Here is a tiny trained network, its code and every weight. The questions are about switching its units off for an input and a class, where a switched-off unit gives its printed mean instead of its output.

import numpy as np


def w(rows, s, z=0):
    codes = np.array(rows[::2]) - 128.0
    scale = np.full(codes.shape[1], s)
    scale[-1] = z or s
    return codes * scale


def f(y):
    return y / 2 * (1 + np.tanh(0.7978845608 * (y + 0.044715 * y**3)))


def log_softmax(a):
    a = a - a.max(-1, keepdims=True)
    return a - np.log(np.exp(a).sum(-1, keepdims=True))


def net(x, mask):
    res = np.array(x, float).reshape(1, 7) / 4 @ E
    y = f(res @ A[0][:, :-1].T + A[0][:, -1])
    res = res + np.where(mask, y, B[0][:, -1]) @ B[0][:, :-1]
    return log_softmax(res[-1] @ U[:, :-1].T + U[:, -1])


A, B = {}, {}
E = w([
[120,134,135],'x0',
[144,106,102],'x1',
[127,124,127],'x2',
[229,165,182],'x3',
[112,3,236],'x4',
[121,140,138],'x5',
[133,123,124],'x6',
],0.0078)
A[0] = w([
[206,96,102,70],'N0',
[60,248,80,2],'N1',
[2,93,65,116],'N2',
[22,92,55,47],'N3',
[148,218,36,38],'N4',
[210,157,77,35],'N5',
[153,139,141,92],'N6',
],0.0084,0.0044)
B[0] = w([
[154,122,154,128],'N0',
[125,49,179,201],'N1',
[255,228,189,223],'N2',
[189,112,234,182],'N3',
[60,28,222,253],'N4',
[142,92,230,170],'N5',
[176,144,154,122],'N6',
],0.0088,0.0037)
U = w([
[75,45,155,37],'0',
[133,145,100,227],'1',
[135,153,106,200],'2',
[207,191,139,38],'3',
[113,143,99,191],'4',
[112,140,88,191],'5',
[119,132,95,163],'6',
[127,186,5,2],'7',
],0.015,0.0086)

Each question gives the input, the list of numbers given to net, and the class t.
The units are the neurons (one row each of A and B). Each row of codes is followed by its name. A weight is (code - 128) times the scale printed after its matrix; where a second scale follows, it is the last column's (A, B and U).
mask holds one flag per neuron, in row order. A switched-off neuron (its flag False) gives its mean, the last column of its row in B, instead of its output. The means were averaged over made-up inputs and are rounded, as every weight is.
A unit's drop is (log p(t) with every unit on - log p(t) with that unit switched off) / (log p(t) with every unit on - log p(t) with every unit switched off).
The circuit of an input: a set's keep is (log p(t) with only the set's units on - log p(t) with every unit switched off) / (log p(t) with every unit on - log p(t) with every unit switched off). Starting from all 7 units, units are removed one at a time, each time the one whose removal leaves the highest keep (on an exact tie, the one counted first), for as long as the keep stays at least 0.8.
units of the circuit, in order: the units of the circuit, biggest drop first
most important unit: the unit with the biggest drop
k most important neurons: the k neurons with the biggest drops, biggest first
drop when u is switched off: that unit's drop, to one decimal
input [-4,-6,-8,5,-8,-4,-5], class 0: most important unit	N4
input [1,8,1,5,-8,-5,-7], class 0: units of the circuit, in order	N4, N5
input [2,0,2,-8,2,7,1], class 3: 2 most important neurons	N2, N3
input [-4,-6,0,6,-7,3,-5], class 0: 2 most important neurons	N4, N1
input [1,-7,8,-5,6,-7,-7], class 4: units of the circuit, in order	N2, N4
input [-8,7,-8,-2,6,6,-7], class 4: units of the circuit, in order	N4, N1
input [1,0,1,-5,4,-6,6], class 1: units of the circuit, in order	N2, N4
input [-3,-4,-3,2,-5,5,-5], class 0: 3 most important neurons	N4, N1, N2
input [1,-6,8,-3,4,5,-1], class 4: units of the circuit, in order	N4, N1
input [-2,7,-6,-6,4,2,5], class 2: 2 most important neurons	N2, N4
input [4,3,4,7,-8,6,-6], class 0: drop when N1 is switched off	0.1
input [1,-6,1,7,-7,4,-6], class 0: drop when N4 is switched off	0.5
input [7,3,4,-8,-7,-7,8], class 3: drop when N3 is switched off	0.3
input [-8,7,2,-4,-8,6,6], class 0: units of the circuit, in order	N4
